Here is a tiny trained network, its code and every weight. The questions are about switching its units off for an input and a target symbol, where a switched-off unit gives its printed mean instead of its output.

import numpy as np


def w(rows, s, z=0):
    codes = np.array(rows[::2]) - 128.0
    scale = np.full(codes.shape[1], s)
    scale[-1] = z or s
    return codes * scale


def f(y):
    return y / 2 * (1 + np.tanh(0.7978845608 * (y + 0.044715 * y**3)))


def softmax(a):
    e = np.exp(a - a.max(-1, keepdims=True))
    return e / e.sum(-1, keepdims=True)


def log_softmax(a):
    a = a - a.max(-1, keepdims=True)
    return a - np.log(np.exp(a).sum(-1, keepdims=True))


def net(x, mask):
    ids = ['ΓΞΠΦβδζη'.index(c) for c in x.split()]
    T = len(ids)
    res = E[ids] + P[:T]
    u = 0
    for l in range(2):
        q, k, v = (res @ M[l].T for M in (Q, K, V))
        z = softmax(np.where(np.tri(T) > 0, q @ k.T / 3**0.5, -1e9)) @ v
        res = res + np.where(mask[u], z, O[l][:, -1]) @ O[l][:, :-1]
        u += 1
        y = f(res @ A[l][:, :-1].T + A[l][:, -1])
        res = res + np.where(mask[u : u + 4], y, B[l][:, -1]) @ B[l][:, :-1]
        u += 4
    return log_softmax(res[-1] @ U[:, :-1].T + U[:, -1])


Q, K, V, O, A, B = {}, {}, {}, {}, {}, {}
E = w([
[118,170,64,107,140],'Γ',
[71,29,117,90,122],'Ξ',
[144,98,101,108,186],'Π',
[95,189,160,95,184],'Φ',
[47,82,72,113,129],'β',
[183,126,248,115,77],'δ',
[167,57,106,102,64],'ζ',
[188,183,103,56,76],'η',
],0.018)
P = w([
[109,158,128,253,65],'0',
[124,168,126,180,102],'1',
[141,172,131,146,127],'2',
[154,181,133,119,151],'3',
[167,174,138,105,166],'4',
[165,171,145,80,178],'5',
[173,169,150,73,192],'6',
[170,161,157,54,201],'7',
[174,155,162,44,212],'8',
[171,148,170,41,219],'9',
],0.0055)
Q[0] = w([
[197,143,132,131,113],'L0H0',
[111,169,33,133,185],'L0H0',
[190,159,251,167,119],'L0H0',
],0.012)
K[0] = w([
[180,145,81,91,66],'L0H0',
[109,192,65,191,208],'L0H0',
[170,169,254,127,72],'L0H0',
],0.0097)
V[0] = w([
[180,158,98,92,23],'L0H0',
[49,172,181,175,250],'L0H0',
[122,253,141,142,207],'L0H0',
],0.0058)
O[0] = w([
[137,31,165,152,178,251],'L0H0',
[98,169,99,123,73,17],'L0H0',
[81,1,126,199,112,199],'L0H0',
],0.0071,0.0022)
A[0] = w([
[161,219,127,133,89,248],'L0N0',
[74,181,183,148,116,46],'L0N1',
[120,88,89,131,5,253],'L0N2',
[121,98,56,106,137,96],'L0N3',
],0.018,0.0021)
B[0] = w([
[104,77,122,192,86,170],'L0N0',
[148,198,147,9,206,131],'L0N1',
[94,119,106,170,85,170],'L0N2',
[196,156,132,200,129,254],'L0N3',
],0.015,0.006)
Q[1] = w([
[66,147,27,114,177],'L1H0',
[65,242,225,198,199],'L1H0',
[70,9,60,143,238],'L1H0',
],0.013)
K[1] = w([
[95,121,96,172,177],'L1H0',
[104,213,175,182,191],'L1H0',
[66,11,116,109,244],'L1H0',
],0.011)
V[1] = w([
[100,214,106,244,199],'L1H0',
[157,172,254,179,145],'L1H0',
[219,207,91,87,93],'L1H0',
],0.0082)
O[1] = w([
[172,65,188,32,149,252],'L1H0',
[114,2,191,86,25,159],'L1H0',
[152,75,189,161,173,252],'L1H0',
],0.007,0.0028)
A[1] = w([
[26,138,82,254,60,11],'L1N0',
[82,137,119,157,122,197],'L1N1',
[71,129,65,231,60,127],'L1N2',
[32,145,88,191,83,4],'L1N3',
],0.023,0.004)
B[1] = w([
[176,3,101,40,131,214],'L1N0',
[74,105,114,173,97,135],'L1N1',
[67,183,156,169,144,247],'L1N2',
[158,197,153,158,134,154],'L1N3',
],0.023,0.013)
U = w([
[109,100,80,129,142,20],'Γ',
[94,135,92,75,157,78],'Ξ',
[35,155,80,188,114,255],'Π',
[234,88,14,117,140,211],'Φ',
[123,96,138,132,78,68],'β',
[113,101,81,133,139,16],'δ',
[49,54,2,96,102,205],'ζ',
[111,101,75,130,126,20],'η',
],0.0074,0.0051)

Each question gives the input, a string of symbols that net reads in full, and the target symbol t.
The units are the heads (3 rows each of Q, K, V and O) and the neurons (one row each of A and B). Each row of codes is followed by its name. A weight is (code - 128) times the scale printed after its matrix; where a second scale follows, it is the last column's (O, A, B and U).
mask holds one flag per unit, layer by layer, with each layer's heads first. A switched-off unit (its flag False) gives its mean, the last column of its rows in O or B, instead of its output. The means were averaged over made-up inputs and are rounded, as every weight is.
A unit's drop is (log p(t) with every unit on - log p(t) with that unit switched off) / (log p(t) with every unit on - log p(t) with every unit switched off).
The circuit of an input: a set's keep is (log p(t) with only the set's units on - log p(t) with every unit switched off) / (log p(t) with every unit on - log p(t) with every unit switched off). Starting from all 10 units, units are removed one at a time, each time the one whose removal leaves the highest keep (on an exact tie, the one counted first), for as long as the keep stays at least 0.8.
circuit, biggest first: the units of the circuit, biggest drop first
top k neurons: the k neurons with the biggest drops, biggest first
drop when u is switched off: that unit's drop, to one decimal
input Γ Π η, target ζ: top 3 neurons : [L1N0; L1N2; L0N0]
input β Γ Γ δ δ Π Ξ Ξ Ξ, target Φ: top 3 neurons : [L1N2; L0N0; L0N3]
input Γ Γ Π ζ Π Γ δ η, target ζ: top 3 neurons : [L1N0; L0N0; L0N3]
input ζ ζ Γ Π δ Γ, target Π: top 4 neurons : [L1N0; L0N1; L0N3; L0N2]
input δ Π Γ Ξ ζ Γ Ξ, target Π: top 4 neurons : [L1N0; L0N0; L0N1; L0N2]
input Φ β ζ Γ, target ζ: circuit, biggest first : [L1N0; L0N0; L1N2]
input Γ δ Φ η Γ Π δ Γ Γ η, target Π: top 4 neurons : [L1N0; L0N3; L0N0; L0N1]
input δ ζ Γ, target ζ: top 2 neurons : [L1N0; L0N1]
input Γ Γ Γ, target Φ: circuit, biggest first : [L1N2; L1H0]
input Φ Γ ζ Γ Γ Γ Ξ δ Γ ζ, target Π: top 3 neurons : [L1N0; L0N2; L0N3]
input ζ Γ δ Γ Φ ζ η Γ, target Φ: top 3 neurons : [L1N2; L0N0; L0N2]
input Π Γ Π Γ ζ, target ζ: top 4 neurons : [L1N0; L0N2; L1N2; L1N1]
input Ξ Γ Γ, target Π: top 3 neurons : [L1N0; L0N1; L0N3]
input β Π Ξ Γ Γ ζ Π Ξ, target Π: top 2 neurons : [L1N0; L0N1]
input η δ β δ η, target Π: drop when L0H0 is switched off : 3.1
input δ ζ Γ Π β Γ β ζ, target Π: drop when L1H0 is switched off : 1.2
input β ζ η Π Γ ζ δ Γ β, target Π: drop when L1N0 is switched off : 3.1
input Γ Γ Γ Φ, target Ξ: drop when L1N0 is switched off : 0.4
